Below are the code and all the weights of a small trained network. Each question names an input and a class and asks about switching units off, where a switched-off unit gives its printed mean instead of its output.

import numpy as np


def w(rows, s, z=0):
    codes = np.array(rows[::2]) - 128.0
    scale = np.full(codes.shape[1], s)
    scale[-1] = z or s
    return codes * scale


def norm(h):
    return h / np.sqrt((h * h).mean(-1, keepdims=True) + 1e-5)


def f(y):
    return y / 2 * (1 + np.tanh(0.7978845608 * (y + 0.044715 * y**3)))


def log_softmax(a):
    a = a - a.max(-1, keepdims=True)
    return a - np.log(np.exp(a).sum(-1, keepdims=True))


def net(x, mask):
    res = np.array(x, float).reshape(1, 7) / 4 @ E
    u = 0
    for l in range(4):
        y = f(norm(res) @ A[l][:, :-1].T + A[l][:, -1])
        res = res + np.where(mask[u : u + 4], y, B[l][:, -1]) @ B[l][:, :-1]
        u += 4
    return log_softmax(norm(res)[-1] @ U[:, :-1].T + U[:, -1])


A, B = {}, {}
E = w([
[171,120,114,213,128,123,254,137,132],'x0',
[134,121,119,126,140,131,133,131,131],'x1',
[205,144,47,122,31,132,136,168,38],'x2',
[156,106,111,163,119,182,96,171,165],'x3',
[241,189,84,79,154,194,183,119,212],'x4',
[122,230,106,188,104,38,72,212,172],'x5',
[124,113,96,103,175,156,142,157,127],'x6',
],0.0032)
A[0] = w([
[26,154,80,100,143,117,131,174,101,63],'0.n0',
[214,136,110,120,171,105,134,89,137,32],'0.n1',
[120,105,95,188,75,193,117,176,95,254],'0.n2',
[154,113,113,253,156,129,240,121,151,58],'0.n3',
],0.0039,0.00068)
B[0] = w([
[83,116,139,249,154,63,156,138,100,137],'0.n0',
[63,205,210,53,149,35,95,139,119,150],'0.n1',
[100,67,199,120,216,4,143,139,136,204],'0.n2',
[9,121,50,169,19,139,116,82,133,249],'0.n3',
],0.0044,0.0018)
A[1] = w([
[126,160,93,83,161,123,3,113,120,66],'1.n0',
[92,136,172,80,166,137,50,105,174,2],'1.n1',
[140,198,122,184,194,51,102,158,164,152],'1.n2',
[211,208,122,99,133,165,162,98,193,106],'1.n3',
],0.005,0.0012)
B[1] = w([
[114,153,59,169,80,193,106,94,110,186],'1.n0',
[111,109,48,93,69,112,181,101,197,185],'1.n1',
[133,164,253,139,76,229,176,183,132,222],'1.n2',
[124,131,142,197,247,14,88,125,101,252],'1.n3',
],0.0053,0.0024)
A[2] = w([
[156,127,83,155,97,105,107,113,50,71],'2.n0',
[205,87,96,134,117,84,107,181,86,3],'2.n1',
[97,72,181,183,155,173,86,94,253,172],'2.n2',
[157,49,102,143,151,197,138,12,88,65],'2.n3',
],0.0047,0.00067)
B[2] = w([
[193,72,70,42,167,129,151,122,179,173],'2.n0',
[205,58,128,31,115,99,151,133,170,152],'2.n1',
[206,76,110,55,114,85,169,154,78,254],'2.n2',
[129,254,170,151,95,157,48,161,136,254],'2.n3',
],0.006,0.0024)
A[3] = w([
[137,150,67,121,219,115,17,95,169,245],'3.n0',
[192,110,195,110,185,231,99,57,93,209],'3.n1',
[61,107,214,106,145,112,233,100,215,76],'3.n2',
[67,229,2,206,51,150,226,147,129,243],'3.n3',
],0.004,0.0011)
B[3] = w([
[4,43,77,207,52,60,174,120,3,214],'3.n0',
[138,170,224,249,68,165,118,214,205,198],'3.n1',
[239,86,52,10,76,119,96,147,92,175],'3.n2',
[50,117,92,136,130,227,62,61,114,250],'3.n3',
],0.0051,0.0023)
U = w([
[111,210,255,200,136,228,114,169,147,188],'0',
[76,98,43,154,107,199,109,70,126,104],'1',
[192,67,115,12,120,101,186,172,135,10],'2',
[130,103,160,134,139,128,157,147,123,254],'3',
[104,101,197,189,241,24,140,138,90,43],'4',
],0.0057,0.001)

Each question gives the input, the list of numbers given to net, and the class t.
The units are the neurons (one row each of A and B). Each row of codes is followed by its name. A weight is (code - 128) times the scale printed after its matrix; where a second scale follows, it is the last column's (A, B and U).
mask holds one flag per neuron, layer by layer. A switched-off neuron (its flag False) gives its mean, the last column of its row in B, instead of its output. The means were averaged over made-up inputs and are rounded, as every weight is.
A unit's drop is (log p(t) with every unit on - log p(t) with that unit switched off) / (log p(t) with every unit on - log p(t) with every unit switched off).
The circuit of an input: a set's keep is (log p(t) with only the set's units on - log p(t) with every unit switched off) / (log p(t) with every unit on - log p(t) with every unit switched off). Starting from the 12 units with the biggest drops (on a tie, the unit counted first), units are removed one at a time, each time the one whose removal leaves the highest keep (on an exact tie, the one counted first), for as long as the keep stays at least 0.8.
units of the circuit, in order: the units of the circuit, biggest drop first
k most important neurons: the k neurons with the biggest drops, biggest first
k most important neurons of layer l: the k neurons of layer l with the biggest drops, biggest first
input [-6,-3,6,7,6,-7,3], class 0: 3 most important neurons : [3.n1 2.n3 2.n2]
input [8,0,6,-5,4,2,2], class 1: 3 most important neurons : [0.n3 3.n3 2.n2]
input [2,-5,-1,3,-2,-6,3], class 0: most important neuron of layer 2 : [2.n3]
input [-4,-5,-4,6,8,-4,-4], class 4: units of the circuit, in order : [1.n3 3.n0]
input [4,3,8,7,-2,-2,-6], class 2: units of the circuit, in order : [2.n1 2.n0]
input [-2,5,8,-1,-6,3,6], class 2: 2 most important neurons of layer 2 : [2.n1 2.n0]
input [7,0,-6,5,5,-8,1], class 0: units of the circuit, in order : [2.n3 3.n1]
input [8,5,-5,7,-1,1,3], class 1: units of the circuit, in order : [0.n3 3.n3]
input [0,1,8,-6,-3,4,0], class 2: units of the circuit, in order : [2.n0 2.n1]
input [8,-6,1,-8,-1,7,-4], class 1: 2 most important neurons : [0.n3 3.n3]
input [2,8,-8,3,2,-6,-1], class 2: 2 most important neurons : [2.n2 3.n2]
input [6,5,5,0,-5,-7,-2], class 0: 3 most important neurons of layer 1 : [1.n1 1.n3 1.n0]
input [-6,5,-1,-2,6,4,0], class 1: 3 most important neurons of layer 3 : [3.n0 3.n3 3.n1]
input [-1,8,-8,0,-8,-4,-3], class 2: units of the circuit, in order : [2.n2 3.n2 1.n3]
input [-1,6,-3,-3,4,0,5], class 4: units of the circuit, in order : [1.n3]
input [1,3,7,1,0,4,2], class 2: 2 most important neurons of layer 2 : [2.n1 2.n3]
input [-1,-6,-6,2,0,-6,2], class 0: 2 most important neurons : [2.n3 3.n1]
input [4,-7,7,6,-5,4,8], class 2: 2 most important neurons : [2.n1 1.n3]
input [-8,2,-6,2,6,-1,3], class 1: 4 most important neurons : [1.n0 1.n1 3.n0 0.n2]
input [-1,-3,-7,6,1,-2,3], class 2: 2 most important neurons : [2.n2 1.n1]
input [7,-5,0,1,-1,-4,7], class 1: units of the circuit, in order : [0.n3]
input [-1,3,7,7,-1,5,-5], class 2: 2 most important neurons of layer 2 : [2.n1 2.n3]
input [8,7,-2,-8,-1,-7,2], class 1: 2 most important neurons of layer 3 : [3.n3 3.n2]
